Below are the code and all the weights of a small trained network. Each question names an input and a target symbol and asks about switching units off, where a switched-off unit gives its printed mean instead of its output.

import numpy as np


def w(rows, s, z=0):
    codes = np.array(rows[::2]) - 128.0
    scale = np.full(codes.shape[1], s)
    scale[-1] = z or s
    return codes * scale


def norm(h):
    return h / np.sqrt((h * h).mean(-1, keepdims=True) + 1e-5)


def f(y):
    return np.maximum(y, 0)


def softmax(a):
    e = np.exp(a - a.max(-1, keepdims=True))
    return e / e.sum(-1, keepdims=True)


def log_softmax(a):
    a = a - a.max(-1, keepdims=True)
    return a - np.log(np.exp(a).sum(-1, keepdims=True))


def net(x, mask):
    ids = ['βγδεθλμξτφ'.index(c) for c in x.split()]
    T = len(ids)
    res = E[ids] + P[:T]
    r = norm(res)
    for j in range(3):
        rows = slice(2 * j, 2 * j + 2)
        q, k, v = (r @ M[0][rows].T for M in (Q, K, V))
        z = softmax(np.where(np.tri(T) > 0, q @ k.T / 2**0.5, -1e9)) @ v
        o = O[0][rows]
        res = res + np.where(mask[j], z, o[:, -1]) @ o[:, :-1]
    y = f(norm(res) @ A[0][:, :-1].T + A[0][:, -1])
    res = res + np.where(mask[3:11], y, B[0][:, -1]) @ B[0][:, :-1]
    return log_softmax(norm(res)[-1] @ U[:, :-1].T + U[:, -1])


Q, K, V, O, A, B = {}, {}, {}, {}, {}, {}
E = w([
[210,2,189],'β',
[212,93,62],'γ',
[88,174,76],'δ',
[154,32,206],'ε',
[184,143,16],'θ',
[161,160,15],'λ',
[88,179,71],'μ',
[118,174,39],'ξ',
[87,175,78],'τ',
[154,33,206],'φ',
],0.01)
P = w([
[187,209,152],'0',
[234,174,117],'1',
[92,86,91],'2',
[144,99,89],'3',
[52,6,83],'4',
[132,45,53],'5',
[104,121,189],'6',
[171,153,67],'7',
],0.012)
Q[0] = w([
[47,115,151],'head 1',
[228,251,210],'head 1',
[178,143,139],'head 2',
[128,70,67],'head 2',
[226,216,143],'head 3',
[130,193,246],'head 3',
],0.019)
K[0] = w([
[149,98,88],'head 1',
[210,251,204],'head 1',
[132,150,111],'head 2',
[175,102,82],'head 2',
[107,198,251],'head 3',
[199,236,138],'head 3',
],0.023)
V[0] = w([
[119,89,169],'head 1',
[252,107,112],'head 1',
[120,106,166],'head 2',
[168,56,69],'head 2',
[111,185,156],'head 3',
[102,100,83],'head 3',
],0.03)
O[0] = w([
[73,167,141,44],'head 1',
[186,47,255,111],'head 1',
[106,167,157,18],'head 2',
[133,93,181,249],'head 2',
[106,171,87,62],'head 3',
[197,109,148,237],'head 3',
],0.023,0.011)
A[0] = w([
[110,155,215,90],'neuron 1',
[140,166,107,104],'neuron 2',
[138,115,92,201],'neuron 3',
[117,159,101,222],'neuron 4',
[202,163,180,193],'neuron 5',
[189,153,80,67],'neuron 6',
[74,124,2,138],'neuron 7',
[87,67,164,254],'neuron 8',
],0.024,0.0045)
B[0] = w([
[79,118,26,163],'neuron 1',
[187,141,147,151],'neuron 2',
[82,128,112,218],'neuron 3',
[196,158,154,164],'neuron 4',
[106,170,38,233],'neuron 5',
[15,127,88,231],'neuron 6',
[253,250,215,245],'neuron 7',
[60,200,141,222],'neuron 8',
],0.025,0.011)
U = w([
[68,70,207,84],'β',
[162,51,204,130],'γ',
[183,192,129,3],'δ',
[39,168,163,108],'ε',
[198,55,152,43],'θ',
[240,36,109,136],'λ',
[204,229,101,147],'μ',
[168,89,2,206],'ξ',
[187,196,130,33],'τ',
[53,167,159,59],'φ',
],0.013,0.0047)

Each question gives the input, a string of symbols that net reads in full, and the target symbol t.
The units are the heads (2 rows each of Q, K, V and O) and the neurons (one row each of A and B). Each row of codes is followed by its name. A weight is (code - 128) times the scale printed after its matrix; where a second scale follows, it is the last column's (O, A, B and U).
mask holds one flag per unit, heads first, then neurons. A switched-off unit (its flag False) gives its mean, the last column of its rows in O or B, instead of its output. The means were averaged over made-up inputs and are rounded, as every weight is.
A unit's drop is (log p(t) with every unit on - log p(t) with that unit switched off) / (log p(t) with every unit on - log p(t) with every unit switched off).
The circuit of an input: a set's keep is (log p(t) with only the set's units on - log p(t) with every unit switched off) / (log p(t) with every unit on - log p(t) with every unit switched off). Starting from all 11 units, units are removed one at a time, each time the one whose removal leaves the highest keep (on an exact tie, the one counted first), for as long as the keep stays at least 0.8.
units of the circuit, in order: the units of the circuit, biggest drop first
k most important neurons: the k neurons with the biggest drops, biggest first
heads that matter: for each layer, one digit per head in row order, 1 if its drop is at least 0.15 and else 0, layers parted by /
input θ μ ξ μ γ δ, target γ: units of the circuit, in order : (head 3; head 1)
input γ ε μ μ ξ λ, target ξ: units of the circuit, in order : (head 3; head 1; head 2; neuron 7)
input β λ β ε ε ξ ε θ, target ε: 2 most important neurons : (neuron 8; neuron 7)
input ξ β λ λ μ ξ β ξ, target β: heads that matter : 101
input λ ξ μ ξ λ ξ, target λ: 2 most important neurons : (neuron 6; neuron 7)
input γ ξ μ λ φ ε β μ, target γ: heads that matter : 100
input ξ δ ξ δ, target ξ: heads that matter : 001
input ε ξ ξ ξ γ φ, target γ: heads that matter : 001
input γ ξ γ μ μ β β μ, target β: 2 most important neurons : (neuron 7; neuron 8)
input μ ξ ξ ξ β ξ, target β: 3 most important neurons : (neuron 7; neuron 8; neuron 6)
input ξ ε ε δ, target ε: heads that matter : 100
input μ μ ξ β ξ δ, target ξ: units of the circuit, in order : (head 3; neuron 7; head 1; head 2)
input γ ξ ξ λ ξ ξ ξ ε, target ξ: units of the circuit, in order : (head 3; head 1; neuron 7; head 2)
input δ τ ξ φ β ξ ξ ξ, target ξ: units of the circuit, in order : (neuron 7)
input ξ ε β ξ λ, target λ: 3 most important neurons : (neuron 6; neuron 7; neuron 5)
input γ ξ ξ μ ξ φ, target ξ: units of the circuit, in order : (head 3; head 1; neuron 7)
input ξ ξ ε λ, target ε: units of the circuit, in order : (head 1; neuron 7)
input ξ ξ λ φ ε, target ε: 2 most important neurons : (neuron 8; neuron 7)
input ξ ξ ξ λ, target ξ: units of the circuit, in order : (neuron 7)
input λ ξ φ λ λ φ, target λ: units of the circuit, in order : (head 3)
